Here is a tiny trained network, its code and every weight. The questions are about switching its units off for an input and a target symbol, where a switched-off unit gives its printed mean instead of its output.

import numpy as np


def w(rows, s, z=0):
    codes = np.array(rows[::2]) - 128.0
    scale = np.full(codes.shape[1], s)
    scale[-1] = z or s
    return codes * scale


def norm(h):
    return h / np.sqrt((h * h).mean(-1, keepdims=True) + 1e-5)


def f(y):
    return y / 2 * (1 + np.tanh(0.7978845608 * (y + 0.044715 * y**3)))


def softmax(a):
    e = np.exp(a - a.max(-1, keepdims=True))
    return e / e.sum(-1, keepdims=True)


def log_softmax(a):
    a = a - a.max(-1, keepdims=True)
    return a - np.log(np.exp(a).sum(-1, keepdims=True))


def net(x, mask):
    ids = ['αδεμπτφ'.index(c) for c in x.split()]
    T = len(ids)
    res = E[ids] + P[:T]
    r = norm(res)
    for j in range(2):
        rows = slice(3 * j, 3 * j + 3)
        q, k, v = (r @ M[0][rows].T for M in (Q, K, V))
        z = softmax(np.where(np.tri(T) > 0, q @ k.T / 3**0.5, -1e9)) @ v
        o = O[0][rows]
        res = res + np.where(mask[j], z, o[:, -1]) @ o[:, :-1]
    y = f(norm(res) @ A[0][:, :-1].T + A[0][:, -1])
    res = res + np.where(mask[2:18], y, B[0][:, -1]) @ B[0][:, :-1]
    return log_softmax(norm(res)[-1] @ U[:, :-1].T + U[:, -1])


Q, K, V, O, A, B = {}, {}, {}, {}, {}, {}
E = w([
[83,166,205],'α',
[155,255,162],'δ',
[85,72,127],'ε',
[198,221,104],'μ',
[216,127,116],'π',
[102,99,40],'τ',
[158,106,116],'φ',
],0.015)
P = w([
[98,1,143],'0',
[191,12,106],'1',
[188,54,82],'2',
[135,129,77],'3',
[138,104,69],'4',
[104,128,69],'5',
],0.0046)
Q[0] = w([
[14,170,206],'head 0',
[163,254,117],'head 0',
[94,231,8],'head 0',
[126,92,147],'head 1',
[89,207,195],'head 1',
[175,97,84],'head 1',
],0.0083)
K[0] = w([
[132,192,202],'head 0',
[98,80,111],'head 0',
[86,123,1],'head 0',
[179,45,231],'head 1',
[153,176,119],'head 1',
[121,193,78],'head 1',
],0.0082)
V[0] = w([
[23,254,159],'head 0',
[183,86,211],'head 0',
[48,129,57],'head 0',
[49,132,80],'head 1',
[231,160,150],'head 1',
[119,65,231],'head 1',
],0.0061)
O[0] = w([
[137,162,175,2],'head 0',
[1,62,176,64],'head 0',
[180,205,134,210],'head 0',
[136,179,76,146],'head 1',
[149,11,119,127],'head 1',
[60,115,107,58],'head 1',
],0.0085,0.0039)
A[0] = w([
[34,82,83,195],'neuron 0',
[197,150,91,227],'neuron 1',
[163,188,176,185],'neuron 2',
[200,183,197,102],'neuron 3',
[166,255,98,176],'neuron 4',
[129,203,164,175],'neuron 5',
[170,239,122,108],'neuron 6',
[165,148,170,68],'neuron 7',
[133,131,234,112],'neuron 8',
[127,153,72,37],'neuron 9',
[90,187,166,87],'neuron 10',
[244,103,142,252],'neuron 11',
[100,136,228,88],'neuron 12',
[223,166,84,167],'neuron 13',
[43,155,192,123],'neuron 14',
[167,128,177,190],'neuron 15',
],0.01,0.0026)
B[0] = w([
[110,254,139,152],'neuron 0',
[112,86,152,235],'neuron 1',
[109,80,91,159],'neuron 2',
[146,144,171,161],'neuron 3',
[140,75,77,235],'neuron 4',
[133,78,192,151],'neuron 5',
[82,120,164,196],'neuron 6',
[166,149,46,129],'neuron 7',
[146,114,81,139],'neuron 8',
[204,53,124,152],'neuron 9',
[168,150,87,129],'neuron 10',
[55,155,147,222],'neuron 11',
[167,82,105,139],'neuron 12',
[103,152,179,255],'neuron 13',
[230,127,113,141],'neuron 14',
[100,94,76,141],'neuron 15',
],0.0059,0.0085)
U = w([
[137,95,212,132],'α',
[129,221,210,29],'δ',
[45,245,122,48],'ε',
[245,235,46,140],'μ',
[181,86,156,22],'π',
[100,107,28,255],'τ',
[86,50,122,71],'φ',
],0.011,0.0039)

Each question gives the input, a string of symbols that net reads in full, and the target symbol t.
The units are the heads (3 rows each of Q, K, V and O) and the neurons (one row each of A and B). Each row of codes is followed by its name. A weight is (code - 128) times the scale printed after its matrix; where a second scale follows, it is the last column's (O, A, B and U).
mask holds one flag per unit, heads first, then neurons. A switched-off unit (its flag False) gives its mean, the last column of its rows in O or B, instead of its output. The means were averaged over made-up inputs and are rounded, as every weight is.
A unit's drop is (log p(t) with every unit on - log p(t) with that unit switched off) / (log p(t) with every unit on - log p(t) with every unit switched off).
The circuit of an input: a set's keep is (log p(t) with only the set's units on - log p(t) with every unit switched off) / (log p(t) with every unit on - log p(t) with every unit switched off). Starting from the 12 units with the biggest drops (on a tie, the unit counted first), units are removed one at a time, each time the one whose removal leaves the highest keep (on an exact tie, the one counted first), for as long as the keep stays at least 0.8.
units of the circuit, in order: the units of the circuit, biggest drop first
most important unit: the unit with the biggest drop
top k neurons: the k neurons with the biggest drops, biggest first
heads that matter: for each layer, one digit per head in row order, 1 if its drop is at least 0.15 and else 0, layers parted by /
drop when u is switched off: that unit's drop, to one decimal
input τ ε τ τ τ α, target μ: most important unit	neuron 14
input ε μ μ ε μ δ, target α: heads that matter	01
input δ μ μ δ, target α: units of the circuit, in order	head 1; head 0; neuron 5
input φ δ μ τ ε, target ε: units of the circuit, in order	neuron 0; neuron 4
input τ μ π π, target π: heads that matter	00
input μ τ τ, target μ: units of the circuit, in order	head 0; head 1
input δ δ ε π μ, target φ: top 3 neurons	neuron 0; neuron 4; neuron 11
input τ δ φ φ, target φ: heads that matter	00
input π π δ, target φ: heads that matter	10
input α π μ π μ, target φ: heads that matter	10
input δ μ μ μ, target α: heads that matter	11
input φ π μ, target τ: heads that matter	10
input δ μ ε ε π, target α: heads that matter	00
input δ δ φ π, target τ: units of the circuit, in order	head 0
input π ε δ, target φ: heads that matter	10
input μ μ π, target φ: drop when head 0 is switched off	0.4
input ε δ μ, target α: drop when neuron 1 is switched off	0.1
input ε π α δ φ π, target τ: drop when neuron 7 is switched off	-0.1
input τ τ μ τ μ ε, target ε: drop when neuron 0 is switched off	0.7
input τ μ μ τ, target μ: units of the circuit, in order	head 0
